Below are the code and all the weights of a small trained network. Each question names an input and a class and asks about switching units off, where a switched-off unit gives its printed mean instead of its output.

import numpy as np


def w(rows, s, z=0):
    codes = np.array(rows[::2]) - 128.0
    scale = np.full(codes.shape[1], s)
    scale[-1] = z or s
    return codes * scale


def norm(h):
    return h / np.sqrt((h * h).mean(-1, keepdims=True) + 1e-5)


def f(y):
    return y / 2 * (1 + np.tanh(0.7978845608 * (y + 0.044715 * y**3)))


def log_softmax(a):
    a = a - a.max(-1, keepdims=True)
    return a - np.log(np.exp(a).sum(-1, keepdims=True))


def net(x, mask):
    res = np.array(x, float).reshape(1, 2) / 4 @ E
    u = 0
    for l in range(4):
        y = f(norm(res) @ A[l][:, :-1].T + A[l][:, -1])
        res = res + np.where(mask[u : u + 3], y, B[l][:, -1]) @ B[l][:, :-1]
        u += 3
    return log_softmax(norm(res)[-1] @ U[:, :-1].T + U[:, -1])


A, B = {}, {}
E = w([
[102,81,122,120,1,171,228,150,185,85],'x0',
[77,71,136,143,77,25,92,103,52,138],'x1',
],0.0087)
A[0] = w([
[72,42,139,160,143,26,48,59,2,182,132],'L0N0',
[140,80,120,106,126,155,93,97,179,49,8],'L0N1',
[171,129,154,147,206,212,102,140,64,133,95],'L0N2',
],0.0077,0.0017)
B[0] = w([
[59,179,255,34,159,91,156,73,106,130,251],'L0N0',
[91,157,64,158,126,159,107,115,109,199,133],'L0N1',
[160,107,124,169,153,93,80,160,157,169,174],'L0N2',
],0.015,0.013)
A[1] = w([
[72,101,185,100,147,209,197,81,107,55,6],'L1N0',
[218,186,163,110,255,19,72,86,247,114,198],'L1N1',
[55,88,158,171,22,166,102,236,195,122,36],'L1N2',
],0.0058,0.0013)
B[1] = w([
[197,126,4,66,204,131,138,89,155,168,183],'L1N0',
[169,207,102,248,100,192,195,214,149,31,255],'L1N1',
[114,53,119,127,48,73,14,166,1,128,173],'L1N2',
],0.0072,0.0085)
A[2] = w([
[100,95,141,124,159,138,157,176,198,254,4],'L2N0',
[137,53,42,139,166,147,181,42,227,112,14],'L2N1',
[154,220,204,119,178,193,111,185,115,124,179],'L2N2',
],0.0078,0.0025)
B[2] = w([
[72,104,97,26,112,151,84,122,106,102,121],'L2N0',
[130,118,199,192,146,2,13,144,19,208,135],'L2N1',
[85,28,121,95,24,87,169,35,51,82,254],'L2N2',
],0.0075,0.0081)
A[3] = w([
[237,108,15,205,198,164,119,127,178,144,30],'L3N0',
[39,114,196,102,93,19,144,2,159,112,3],'L3N1',
[173,155,116,75,141,177,69,186,224,242,6],'L3N2',
],0.007,0.0019)
B[3] = w([
[112,139,138,8,167,198,112,142,190,118,177],'L3N0',
[89,124,141,96,190,137,108,123,159,184,245],'L3N1',
[54,69,175,155,202,83,112,180,166,189,132],'L3N2',
],0.014,0.011)
U = w([
[209,144,105,173,179,102,70,126,102,177,40],'0',
[152,88,53,152,12,150,143,134,56,102,200],'1',
[186,155,181,248,122,80,163,140,155,70,81],'2',
[181,157,127,194,113,129,125,103,148,172,3],'3',
[208,186,117,146,159,218,148,179,229,45,134],'4',
[127,171,156,241,183,113,134,67,120,125,57],'5',
[89,62,110,132,135,149,92,193,169,230,158],'6',
[79,170,250,69,149,87,160,47,126,143,186],'7',
],0.013,0.0052)

Each question gives the input, the list of numbers given to net, and the class t.
The units are the neurons (one row each of A and B). Each row of codes is followed by its name. A weight is (code - 128) times the scale printed after its matrix; where a second scale follows, it is the last column's (A, B and U).
mask holds one flag per neuron, layer by layer. A switched-off neuron (its flag False) gives its mean, the last column of its row in B, instead of its output. The means were averaged over made-up inputs and are rounded, as every weight is.
A unit's drop is (log p(t) with every unit on - log p(t) with that unit switched off) / (log p(t) with every unit on - log p(t) with every unit switched off).
unit that matters most: the unit with the biggest drop
k most important neurons: the k neurons with the biggest drops, biggest first
top k neurons in layer l: the k neurons of layer l with the biggest drops, biggest first
drop when u is switched off: that unit's drop, to one decimal
input [7,4], class 1: unit that matters most -> L0N0
input [2,-4], class 6: 2 most important neurons -> [L1N1; L0N0]
input [7,-6], class 6: 3 most important neurons -> [L2N2; L0N0; L1N1]
input [8,-5], class 1: 3 most important neurons -> [L0N0; L1N2; L3N1]
input [7,-7], class 6: 4 most important neurons -> [L2N2; L0N0; L1N1; L3N2]
input [-4,-2], class 4: 2 most important neurons -> [L0N0; L0N2]
input [7,-8], class 6: 2 most important neurons -> [L2N2; L0N0]
input [-8,-8], class 4: 2 most important neurons -> [L0N0; L1N1]
input [8,6], class 6: 2 most important neurons -> [L1N1; L0N0]
input [2,-8], class 1: 2 most important neurons -> [L0N0; L2N2]
input [7,-5], class 6: 4 most important neurons -> [L2N2; L0N0; L1N1; L3N2]
input [-3,-1], class 2: 2 most important neurons -> [L1N1; L0N2]
input [2,-2], class 6: top 2 neurons in layer 0 -> [L0N0; L0N1]
input [5,0], class 1: top neuron in layer 0 -> [L0N0]
input [5,-3], class 1: top 2 neurons in layer 3 -> [L3N1; L3N0]
input [3,-4], class 6: drop when L1N1 is switched off -> 0.8
input [4,-7], class 6: drop when L0N0 is switched off -> 1.0
input [3,-5], class 6: drop when L0N0 is switched off -> 0.9
